Below is a small trained network, with its code and all its weights. Each question gives an input and a class and asks what happens when units are switched off, that is, made to give their printed mean instead of their output.

import numpy as np


def w(rows, s, z=0):
    codes = np.array(rows[::2]) - 128.0
    scale = np.full(codes.shape[1], s)
    scale[-1] = z or s
    return codes * scale


def norm(h):
    return h / np.sqrt((h * h).mean(-1, keepdims=True) + 1e-5)


def f(y):
    return y / 2 * (1 + np.tanh(0.7978845608 * (y + 0.044715 * y**3)))


def log_softmax(a):
    a = a - a.max(-1, keepdims=True)
    return a - np.log(np.exp(a).sum(-1, keepdims=True))


def net(x, mask):
    res = np.array(x, float).reshape(1, 8) / 4 @ E
    u = 0
    for l in range(2):
        y = f(norm(res) @ A[l][:, :-1].T + A[l][:, -1])
        res = res + np.where(mask[u : u + 14], y, B[l][:, -1]) @ B[l][:, :-1]
        u += 14
    return log_softmax(norm(res)[-1] @ U[:, :-1].T + U[:, -1])


A, B = {}, {}
E = w([
[101,243,162,86,115,128,148,194,148,84],'x0',
[99,101,107,74,165,48,195,128,210,166],'x1',
[92,136,80,120,160,126,138,138,78,125],'x2',
[126,126,127,127,127,129,127,125,128,127],'x3',
[116,125,138,186,185,134,126,143,163,105],'x4',
[165,39,139,79,147,153,157,183,106,59],'x5',
[117,142,135,101,134,254,186,127,157,191],'x6',
[166,141,64,137,111,137,125,142,163,110],'x7',
],0.0067)
A[0] = w([
[139,120,109,57,2,107,159,109,75,170,45],'L0N1',
[147,108,129,195,89,151,101,159,67,168,59],'L0N2',
[169,93,241,145,59,119,106,120,218,136,96],'L0N3',
[45,135,48,116,192,131,133,146,50,130,82],'L0N4',
[121,102,123,134,140,178,142,120,132,179,62],'L0N5',
[74,117,230,104,172,110,130,101,62,166,77],'L0N6',
[102,121,150,236,201,142,164,140,173,92,28],'L0N7',
[88,175,104,165,107,103,110,83,133,185,76],'L0N8',
[124,83,108,126,146,79,125,170,149,229,76],'L0N9',
[162,126,157,171,135,44,134,137,92,115,30],'L0N10',
[135,137,153,137,145,178,180,126,130,164,1],'L0N11',
[137,148,133,113,142,177,145,153,130,169,21],'L0N12',
[182,155,26,143,90,133,129,143,165,131,24],'L0N13',
[162,138,43,109,128,155,109,112,172,78,64],'L0N14',
],0.008,0.0032)
B[0] = w([
[145,137,127,123,226,123,57,152,163,134,234],'L0N1',
[119,144,137,141,157,136,152,84,162,90,197],'L0N2',
[204,164,54,125,127,122,173,126,81,120,226],'L0N3',
[255,164,90,105,95,119,158,107,114,120,215],'L0N4',
[122,107,108,113,78,119,108,108,134,137,172],'L0N5',
[86,117,47,195,158,142,144,190,138,117,215],'L0N6',
[144,136,120,83,200,120,52,153,138,160,178],'L0N7',
[158,108,226,170,111,113,148,165,126,170,252],'L0N8',
[118,138,133,140,149,137,144,89,154,100,213],'L0N9',
[100,121,82,94,68,129,102,125,129,155,185],'L0N10',
[114,122,95,97,84,132,113,133,112,138,149],'L0N11',
[110,131,107,109,70,113,109,119,134,131,146],'L0N12',
[89,124,83,177,153,135,150,162,119,130,157],'L0N13',
[98,105,105,164,144,130,143,159,117,128,146],'L0N14',
],0.02,0.003)
A[1] = w([
[110,64,126,155,148,129,136,36,92,126,30],'L1N1',
[83,109,92,115,7,14,26,114,125,105,12],'L1N2',
[172,124,167,193,196,91,161,134,126,73,131],'L1N3',
[48,109,93,166,153,130,160,170,62,135,104],'L1N4',
[78,141,148,88,167,81,213,66,200,100,4],'L1N5',
[99,124,121,95,77,194,117,107,153,176,66],'L1N6',
[146,119,62,95,150,140,130,122,140,77,115],'L1N7',
[137,122,128,109,141,213,166,125,153,182,78],'L1N8',
[155,1,213,74,129,137,171,211,69,100,23],'L1N9',
[153,135,143,169,113,182,56,134,69,108,77],'L1N10',
[84,182,168,166,133,202,115,47,97,43,84],'L1N11',
[111,105,123,155,45,113,194,123,116,101,115],'L1N12',
[155,126,135,101,184,141,40,152,146,155,92],'L1N13',
[71,226,163,89,126,114,157,167,122,59,110],'L1N14',
],0.0098,0.003)
B[1] = w([
[207,121,142,133,102,214,40,129,212,74,157],'L1N1',
[38,145,106,45,67,202,130,144,75,130,194],'L1N2',
[72,125,121,56,62,183,115,141,82,115,255],'L1N3',
[119,97,103,166,110,119,155,178,185,113,156],'L1N4',
[103,146,171,111,179,72,202,125,77,37,174],'L1N5',
[56,135,118,71,79,140,126,122,91,133,157],'L1N6',
[102,178,204,186,105,108,140,121,133,192,244],'L1N7',
[87,142,115,92,96,77,66,184,34,47,173],'L1N8',
[124,206,206,219,104,103,136,124,125,252,150],'L1N9',
[104,123,101,71,188,32,216,144,185,181,184],'L1N10',
[96,120,164,100,166,43,197,124,115,73,170],'L1N11',
[135,141,145,94,224,126,66,141,134,159,169],'L1N12',
[112,124,142,102,184,111,74,127,123,136,216],'L1N13',
[193,4,118,177,137,192,56,15,174,109,186],'L1N14',
],0.012,0.0054)
U = w([
[47,140,94,60,48,131,99,135,77,138,133],'0',
[140,146,131,102,241,98,49,157,130,165,136],'1',
[109,129,174,123,174,68,234,96,132,52,140],'2',
[250,181,78,146,101,136,177,120,79,148,4],'3',
[120,138,242,203,93,128,138,159,114,223,104],'4',
[98,89,55,214,128,152,149,198,161,114,138],'5',
[172,65,148,146,115,190,60,61,176,90,255],'6',
],0.013,0.001)

Each question gives the input, the list of numbers given to net, and the class t.
The units are the neurons (one row each of A and B). Each row of codes is followed by its name. A weight is (code - 128) times the scale printed after its matrix; where a second scale follows, it is the last column's (A, B and U).
mask holds one flag per neuron, layer by layer. A switched-off neuron (its flag False) gives its mean, the last column of its row in B, instead of its output. The means were averaged over made-up inputs and are rounded, as every weight is.
A unit's drop is (log p(t) with every unit on - log p(t) with that unit switched off) / (log p(t) with every unit on - log p(t) with every unit switched off).
The circuit of an input: a set's keep is (log p(t) with only the set's units on - log p(t) with every unit switched off) / (log p(t) with every unit on - log p(t) with every unit switched off). Starting from the 12 units with the biggest drops (on a tie, the unit counted first), units are removed one at a time, each time the one whose removal leaves the highest keep (on an exact tie, the one counted first), for as long as the keep stays at least 0.8.
circuit, biggest first: the units of the circuit, biggest drop first
top k neurons: the k neurons with the biggest drops, biggest first
top k neurons in layer l: the k neurons of layer l with the biggest drops, biggest first
input [5,-5,0,0,2,4,-2,-3], class 2: circuit, biggest first	(L1N10)
input [-5,-5,-1,3,0,6,-5,4], class 4: top 3 neurons	(L1N9; L0N9; L0N6)
input [-5,6,7,-3,-1,6,-5,-3], class 3: top 3 neurons	(L0N4; L0N2; L0N8)
input [2,5,2,0,7,3,-8,2], class 0: top 2 neurons	(L1N2; L0N10)
input [-4,-7,4,8,3,2,4,7], class 2: circuit, biggest first	(L1N11; L0N2)
input [1,5,-3,5,5,1,-3,7], class 5: top 2 neurons in layer 0	(L0N13; L0N14)
input [6,5,-2,-8,-6,0,-3,1], class 1: top 2 neurons	(L0N1; L1N13)
input [1,3,2,-7,-5,0,1,-6], class 5: top 2 neurons	(L0N6; L1N4)
input [2,-8,2,-4,6,7,-7,3], class 2: top 3 neurons	(L1N11; L1N10; L0N8)
input [-1,-2,7,-6,4,7,-3,6], class 3: top 2 neurons in layer 0	(L0N4; L0N8)
input [-2,5,2,-6,5,-2,-6,-4], class 0: top 3 neurons	(L1N2; L0N1; L0N10)
input [-8,4,-6,-8,8,-6,3,-5], class 1: top 3 neurons in layer 1	(L1N14; L1N13; L1N8)
input [-6,8,-5,0,7,-7,3,4], class 2: top 2 neurons	(L0N9; L1N5)
input [8,0,-6,-3,-2,0,3,5], class 6: top 3 neurons	(L1N14; L0N4; L0N6)
input [-5,5,4,-3,2,-1,7,-6], class 0: top neuron in layer 0	(L0N5)
input [4,-2,7,3,5,1,3,1], class 3: top 2 neurons	(L0N4; L0N1)
input [-4,-6,7,-6,-8,8,-3,1], class 1: top 2 neurons in layer 0	(L0N1; L0N8)
input [-5,-2,-2,4,-4,5,-1,4], class 4: top 2 neurons in layer 1	(L1N9; L1N7)
input [-6,5,7,-2,3,-6,-3,7], class 3: top 2 neurons in layer 0	(L0N4; L0N6)
input [-6,-7,-4,-5,-1,-3,7,8], class 5: top 3 neurons in layer 0	(L0N13; L0N14; L0N10)
